What each symbol does to the points:
* | % & +
z844 | z784 z303 z421
z303 | z652 z938 z784
z192 | z502 z610 z830
z927 | z621 z360 z699
z755 | z927 z581 z360
z810 | z270 z551 z589
z324 | z125 z840 z812
z37 | z227 z421 z555
z872 | z25 z810 z630
z103 | z154 z834 z360
z305 | z743 z757 z395
z825 | z699 z375 z496
z840 | z371 z810 z125
z902 | z367 z784 z551
z551 | z71 z371 z270
z938 | z411 z679 z652
z154 | z610 z11 z192
z395 | z938 z659 z559
z555 | z626 z227 z833
z421 | z324 z92 z872
z359 | z861 z631 z403
z861 | z452 z776 z851
z978 | z192 z740 z103
z354 | z11 z902 z422
z422 | z810 z11 z840
z830 | z581 z305 z755
z621 | z830 z659 z452
z48 | z844 z551 z631
z472 | z825 z190 z757
z626 | z11 z422 z37
z360 | z192 z452 z621
z125 | z555 z37 z192
z559 | z48 z403 z453
z812 | z181 z125 z224
z934 | z303 z831 z844
z71 | z902 z92 z354
z731 | z897 z927 z502
z403 | z305 z861 z920
z743 | z403 z496 z659
z630 | z934 z10 z48
z834 | z551 z812 z154
z589 | z367 z844 z397
z757 | z496 z72 z743
z699 | z359 z27 z363
z411 | z453 z559 z10
z581 | z496 z103 z927
z502 | z103 z978 z581
z452 | z731 z830 z27
z784 | z630 z652 z227
z793 | z371 z397 z551
z496 | z363 z699 z731
z631 | z92 z72 z679
z270 | z354 z422 z227
z920 | z631 z851 z587
z679 | z559 z395 z679
z776 | z757 z472 z305
z453 | z587 z920 z831
z10 | z831 z453 z934
z833 | z793 z626 z37
z897 | z360 z621 z375
z740 | z812 z324 z833
z92 | z48 z630 z61
z367 | z92 z784 z421
z181 | z833 z555 z492
z918 | z776 z363 z861
z25 | z61 z589 z793
z27 | z731 z755 z918
z61 | z589 z48 z25
z11 | z551 z793 z630
z610 | z270 z492 z502
z375 | z920 z452 z699
z659 | z403 z918 z403
z397 | z421 z367 z371
z363 | z699 z359 z776
z371 | z938 z551 z71
z851 | z453 z305 z631
z72 | z452 z743 z395
z492 | z740 z833 z581
z190 | z679 z897 z825
z587 | z371 z631 z938
z224 | z492 z71 z610
z831 | z757 z587 z303
z652 | z10 z589 z630
z227 | z92 z354 z978

The rows follow the links: the fewer symbols apart two points are, the more alike their rows tend to be.

Row, then point:
-59 -45 -36 69 9 34 21 -2 6 -2 -29 37 3 -23 -18 -13 4 106 45 -69 -8 55 4 30 -20 -1 7 -47 -80 -62 91 12 112 46 -49 -25 -6 68 -3 7 35 -24 56 5 8 -4 31 -26 -8 50 -82 26 -42 -96 6 -7 -39 -51 -> z472
-53 -50 -57 22 28 13 -37 -5 -20 1 19 18 9 18 32 0 26 96 37 -15 -35 109 34 -50 -57 -3 1 -13 -43 -89 81 4 104 53 -45 -5 -34 109 -3 4 -67 3 21 1 35 2 4 -50 -18 -15 -59 33 -40 -27 44 -22 60 -41 -> z757
-37 -66 -56 3 19 16 -45 0 -26 -9 3 18 -2 38 48 1 11 73 62 -7 -21 82 25 -63 -34 -3 -2 -15 -36 -87 101 1 70 87 -33 -12 -27 91 11 7 -75 17 20 4 31 9 18 -40 -8 -44 -53 27 -72 -12 23 -15 86 -57 -> z776
-7 18 33 -5 -36 100 -33 13 -3 11 49 102 -18 18 18 -6 65 20 -19 8 42 -51 -41 -44 -33 12 3 -88 -17 7 -18 -6 11 -38 -6 -74 43 -60 -3 -11 -56 1 -70 -2 -52 1 87 20 -36 -101 -10 -19 26 6 -99 -71 46 13 -> z844
6 40 37 12 -22 66 -30 1 -8 -3 51 68 -6 36 27 -5 70 -7 -37 -19 37 -66 -33 -57 -41 -7 0 -58 -43 38 -40 1 -9 -43 -2 -47 40 -66 -9 -10 -71 -28 -102 -3 -52 -2 52 38 -49 -118 9 -22 30 -32 -87 -72 71 24 -> z630
15 -36 39 49 2 -121 -17 6 -2 4 -43 -133 0 25 16 2 -13 -23 31 -50 6 -72 -7 -31 31 -1 -5 65 -79 99 23 -7 -26 44 9 84 8 -71 1 -12 -27 -23 14 0 -14 2 -97 37 12 -45 22 -20 -20 -78 32 19 47 -26 -> z270
-47 45 27 -18 -4 -79 -17 12 0 -4 -38 -90 9 15 11 1 -61 107 -36 11 5 -37 3 -19 54 -7 2 69 4 63 0 9 112 -58 -47 63 -2 -42 -5 3 -2 -3 128 -2 -7 3 -67 17 31 -30 -84 -12 43 21 39 57 30 43 -> z834
50 43 -45 -46 -34 -17 1 6 1 -11 -27 -14 2 -15 4 6 -56 -93 -46 44 38 74 -33 -2 101 -2 5 26 57 -60 -83 7 -105 -66 39 14 53 82 11 8 13 17 20 2 -56 10 -19 -39 34 -71 70 30 51 60 -62 62 1 51 -> z830
-14 -59 55 -64 -37 40 12 2 3 0 68 60 4 -9 -4 1 36 7 49 64 46 -80 -41 27 10 7 8 -21 93 50 64 3 4 74 0 -29 64 -88 -1 2 10 47 -53 4 -69 -1 39 39 -24 -41 2 -25 -50 91 -101 -44 -20 -46 -> z872
24 -23 -54 -78 13 -52 -17 6 -11 7 53 -49 -1 19 20 -5 11 -53 33 75 -24 91 29 -30 -40 7 4 71 89 -52 11 -7 -65 37 31 29 -36 100 -1 1 -48 51 -53 2 32 -4 -37 -42 -20 10 40 36 -32 115 64 -18 43 -28 -> z659
9 -54 -52 -61 17 -9 -56 4 -25 -1 36 -28 2 50 45 0 16 -29 55 47 -28 103 27 -80 -34 1 3 26 33 -69 48 3 -38 75 13 10 -35 105 2 6 -84 38 -34 1 30 7 -12 -47 -12 -55 31 32 -51 72 41 -17 102 -50 -> z861
15 76 -3 46 16 46 -37 -4 -12 1 27 51 -1 28 38 3 72 -4 -75 -50 -14 4 10 -47 -83 -2 -2 -51 -89 -18 -87 6 -1 -100 2 -31 -19 11 1 5 -83 -48 -88 5 13 -1 38 -8 -38 -39 0 7 68 -66 5 -72 69 80 -> z831
-43 -40 -37 76 -3 47 32 8 21 -3 -41 45 -2 -32 -23 -3 -8 73 33 -76 7 62 0 42 14 -4 0 -70 -89 -65 85 -4 86 46 -31 -33 6 58 3 0 55 -41 53 -1 -11 1 33 -28 2 47 -62 20 -34 -106 -29 -3 -66 -34 -> z825
3 8 39 -13 51 104 15 4 4 -14 -31 103 6 -10 -6 4 -54 -11 -3 15 -63 -58 55 15 1 -5 5 -70 24 22 -8 2 -11 -8 7 -71 -69 -60 6 9 31 0 74 3 81 10 71 29 46 124 4 -32 6 18 74 65 -14 8 -> z181
16 -34 50 49 2 -110 -21 -2 -10 2 -38 -111 -4 8 10 -6 -15 -44 34 -60 13 -84 -3 -20 14 -5 3 52 -90 104 26 3 -49 50 20 70 8 -84 -5 -11 -27 -29 -16 11 -5 -8 -72 39 12 -39 30 -21 -20 -84 30 13 34 -34 -> z11
-3 -44 51 -54 -25 110 5 2 3 -1 46 112 4 -17 -11 1 28 4 37 56 25 -86 -15 5 0 6 6 -53 85 31 45 -6 -11 59 -1 -70 29 -98 1 7 12 31 -32 -4 -30 2 86 47 -12 -13 10 -31 -38 73 -62 -22 -26 -43 -> z421
-23 -56 -61 56 -14 65 -11 6 -5 7 -46 72 -4 14 14 -2 -11 26 55 -55 15 95 -24 -23 41 -3 2 -72 -84 -108 71 -5 18 82 -10 -41 22 100 -2 -4 -18 -14 29 -3 -23 -4 53 -45 20 -53 -18 25 -50 -75 -44 19 22 -55 -> z699

Each walk starts at a row. The symbols on each line, taken left to right, move it on to the next point.
Answer with the point's row; about right is enough.
6 68 -34 -20 -36 8 -9 0 -4 -3 -52 8 -2 5 5 -11 -79 3 -64 26 51 51 -37 -18 131 0 0 3 30 -45 -75 0 7 -81 -5 0 51 52 3 -9 10 6 106 5 -49 1 4 -24 48 -86 -5 18 57 43 -76 87 21 59
+ % & + & + & % -13 -49 -67 -56 28 -39 -30 -11 -15 4 49 -44 -9 29 36 -1 26 8 47 57 -30 105 34 -43 -59 1 0 46 56 -80 42 -5 18 62 -12 24 -43 116 -5 -1 -64 41 -16 -4 42 -6 -33 -54 -14 -6 -9 34 -33 87 73 -29 76 -44
+ & & + + & % -37 -51 -63 45 -9 52 -9 3 -1 -4 -42 52 7 15 14 1 -25 68 47 -48 2 100 -3 -26 28 1 3 -58 -75 -97 79 -3 73 61 -34 -38 14 100 3 -7 -21 -16 61 5 -15 -3 38 -50 18 -47 -54 32 -45 -60 -36 23 32 -42
-35 24 46 -30 38 58 8 -4 3 5 -43 55 5 -5 -1 5 -63 73 -25 24 -57 -63 44 13 19 -5 11 -26 39 40 7 0 86 -34 -28 -41 -60 -62 2 1 27 9 131 11 73 7 43 36 41 102 -50 -18 22 46 75 71 -13 20
+ + & % % % + + & -25 71 1 -20 -21 -63 -21 2 -8 -4 -43 -65 -3 9 12 0 -68 79 -64 24 29 -2 -36 -16 97 -1 3 53 19 16 -49 -1 79 -93 -31 44 29 -6 -4 -3 -5 -2 131 5 -33 3 -52 -2 45 -70 -52 -1 76 29 -19 67 26 67
+ & + & % & & + 40 -19 -62 -3 -33 44 -17 2 -9 5 -34 37 2 8 12 3 -39 -88 19 -4 49 94 -39 -20 87 -6 -2 -36 -22 -96 -12 1 -91 26 35 -32 48 106 -1 -3 -21 -3 8 1 -57 2 39 -53 23 -96 61 35 -18 -10 -84 42 24 -25
62 18 -36 -19 -34 -1 23 -1 14 -2 -27 -1 -1 -25 -30 14 -36 -118 -21 16 27 69 -37 38 77 -1 0 7 44 -64 -75 -1 -127 -22 58 -1 45 88 8 5 52 2 -19 -5 -50 5 -6 -35 23 -25 84 32 12 29 -78 36 -48 26
& & % % & + + & 14 -22 -47 -64 33 -50 -34 -5 -21 8 53 -60 -8 27 31 1 24 -36 23 70 -37 80 33 -44 -67 3 -6 63 84 -47 8 2 -33 37 25 40 -46 92 3 -1 -50 42 -62 -4 50 -3 -42 -44 -12 19 27 28 -37 108 87 -40 51 -25
% % + % + & % 31 83 -19 13 26 -27 2 -2 -5 -4 57 -36 -1 -11 6 -7 71 -38 -74 -12 -36 27 26 2 -115 2 1 19 -14 -11 -100 3 -46 -98 19 17 -43 28 -2 3 -19 -16 -116 -1 52 9 -26 -14 -46 67 35 6 70 -9 78 -72 2 74
39 -23 58 63 6 -2 -27 4 -5 5 -53 4 -6 33 30 -6 -25 -84 9 -48 -17 -109 7 -47 17 -1 2 -23 -91 99 -7 -8 -86 34 29 -3 -14 -127 3 -11 -36 -14 -8 1 8 -6 1 57 14 -38 61 -37 -28 -79 15 25 56 -24
+ % + & & + & % -31 -69 -57 25 -4 53 -46 -1 -25 -5 -22 50 10 37 39 0 -5 41 71 -25 -1 84 -6 -63 6 -7 -2 -54 -66 -91 90 4 46 95 -20 -28 0 91 -1 4 -67 1 30 8 11 8 40 -48 3 -72 -36 31 -70 -36 -6 7 81 -64
% & & % % + % % 19 14 -47 46 -36 32 64 1 30 13 -49 24 -4 -55 -57 3 -36 -36 -11 -51 36 66 -35 85 73 2 4 -34 -24 -72 -33 -9 -45 -2 17 -23 47 81 -1 -5 115 -36 13 4 -52 -9 15 -35 19 52 23 16 9 -70 -74 41 -120 3
-51 26 34 -14 21 -36 -13 8 -2 2 -41 -33 3 8 1 -2 -52 119 -31 7 -34 -60 24 -20 29 1 6 19 13 63 15 -7 125 -44 -54 20 -35 -71 5 -3 -6 -3 150 3 40 -1 -28 13 39 28 -88 -30 29 16 56 61 23 24
& % & % % & + + 4 22 46 34 -25 59 -35 1 -13 -6 33 60 -5 29 48 6 56 0 -15 -39 36 -71 -36 -56 -25 -2 -3 -59 -78 32 -22 -7 -11 -24 2 -38 45 -69 0 -5 -76 -24 -76 -11 -51 -11 54 26 -28 -128 7 -28 21 -51 -82 -52 77 17
% % + + % & + 19 -1 55 -11 46 85 22 -2 7 3 -59 79 10 -12 -17 -2 -61 -42 4 7 -57 -87 47 17 15 -3 1 -60 30 47 -15 -11 -43 10 13 -54 -65 -88 -2 -7 39 0 66 4 80 -1 55 42 41 126 30 -28 -6 15 79 71 -23 1
24 80 -6 23 22 -26 9 -8 5 6 49 -17 -2 -19 -13 1 72 -30 -85 -9 -25 16 25 25 -100 1 -3 6 -18 -7 -110 4 -35 -108 16 18 -26 15 2 -2 1 -32 -114 1 32 -1 -26 -16 -39 67 15 8 77 -29 49 -71 -32 89
% % % & + % 24 -46 31 60 -10 -104 -16 6 -13 0 -42 -108 -4 22 28 -2 -3 -42 35 -60 4 -60 -15 -25 15 3 7 61 -99 89 27 0 -36 53 19 73 8 -66 -5 1 -33 -33 -23 -1 -11 3 -90 37 10 -54 31 -16 -35 -90 25 6 44 -33
% % & & % + % & % -1 -34 41 18 -1 -133 20 0 22 -2 16 -135 -7 -25 -18 0 29 -4 31 -25 3 -68 -10 37 -22 -6 0 94 -14 109 34 -4 -8 42 8 87 18 -81 -3 2 34 -7 -45 -5 -3 4 -98 34 -14 32 9 -23 -35 -36 29 -32 -44 -23
-39 49 10 -3 -15 -95 -24 1 -13 -8 -49 -96 6 21 27 1 -50 89 -47 -8 3 -27 -10 -30 71 -2 -2 66 -4 56 -13 -1 101 -71 -45 58 12 -26 -9 -4 -20 -8 119 -1 -5 0 -75 12 32 -60 -66 -20 43 1 14 55 44 46
% % + % % & % -23 -37 42 35 -13 -122 -7 9 2 3 -17 -132 3 3 11 0 1 31 38 -33 20 -66 -14 -17 8 -3 4 85 -49 116 54 1 31 48 -11 90 20 -81 -1 2 -18 -9 12 7 -15 -1 -90 32 3 -39 -18 -28 -38 -51 23 4 24 -34
& & % % & + + & 16 83 -3 39 2 47 -25 7 -9 -2 35 47 -6 29 21 6 65 -22 -69 -39 1 -5 8 -40 -69 -4 -2 -57 -76 -7 -101 -12 -16 -111 10 -29 -7 -8 2 -7 -65 -44 -104 9 -1 7 33 2 -45 -49 9 -6 79 -56 -13 -66 54 75
24 62 -11 21 30 -54 15 -7 10 -4 54 -67 -4 -15 -18 9 73 -37 -54 -20 -36 16 29 26 -106 8 -1 31 -12 17 -82 9 -38 -82 12 42 -41 4 2 5 5 -26 -119 -1 45 3 -47 -9 -49 81 23 3 60 -30 76 -80 -34 62
+ % % & + & & % 54 3 -55 -22 -38 8 11 0 3 -2 -20 5 -2 -13 -19 -9 -29 -118 -2 15 45 104 -38 24 73 3 -2 1 24 -96 -48 -1 -124 3 58 -6 37 105 -8 -4 33 4 -21 -9 -51 -4 4 -52 24 -33 85 28 6 24 -77 43 -24 6
+ + % & & % % + & 30 23 -45 -18 28 -68 15 -4 11 -3 53 -69 2 -15 -18 -6 63 -57 -23 24 -39 63 40 16 -96 4 -6 50 34 -37 -49 -5 -62 -39 27 41 -54 70 -4 1 14 6 -115 1 48 3 -49 -43 -35 94 38 27 39 36 92 -59 -20 31
50 27 -44 -2 -49 28 14 9 9 -3 -40 30 -6 -6 -23 1 -52 -83 -27 -2 57 75 -49 19 115 0 -4 -14 5 -71 -69 2 -98 -34 41 -20 61 81 -1 7 41 -1 22 -4 -73 0 19 -34 32 -71 62 27 27 -2 -102 55 -27 23
% % + % + & % 33 17 -53 31 -41 31 11 0 3 -6 -55 33 7 -19 -14 8 -59 -54 -19 -22 63 96 -53 28 113 -5 1 -35 -18 -86 -37 3 -62 -11 25 -22 57 98 6 -1 39 -21 37 7 -73 0 28 -43 41 -65 39 34 13 -37 -106 67 -22 13
+ % % % + & % % -26 78 -4 -25 -16 -46 -21 7 -12 2 -41 -42 -7 15 24 -6 -74 66 -68 15 31 5 -39 -21 103 -3 4 40 16 12 -57 1 79 -105 -39 27 30 9 -7 0 -4 -11 132 -3 -31 0 -20 0 40 -72 -55 10 63 32 -35 79 32 59
-16 -12 51 -36 41 93 21 -5 0 8 -30 94 -12 -17 -14 -16 -55 25 9 32 -47 -92 46 21 6 6 0 -54 54 36 23 -8 37 9 -16 -62 -55 -84 -2 -11 42 21 83 -17 59 -9 81 49 33 117 -14 -23 -4 48 54 62 -33 -17
& & & & % & & % + 3 63 31 26 -24 67 -24 5 -23 -5 49 83 5 16 15 10 67 -1 -54 -30 23 -34 -25 -36 -53 6 0 -74 -53 12 -62 4 12 -80 8 -46 30 -43 7 4 -65 -27 -97 -1 -26 8 43 12 -44 -83 -3 -10 52 -43 -73 -73 45 62
+ & + + % + & + 39 -52 39 58 7 -90 -11 -1 -9 -2 -44 -95 -2 5 15 -7 -6 -79 42 -60 -7 -63 3 -13 12 0 -4 48 -94 88 22 9 -85 69 34 62 -1 -65 -8 6 -14 -25 -24 -7 7 -3 -74 43 5 -14 57 -20 -37 -89 42 21 6 -46
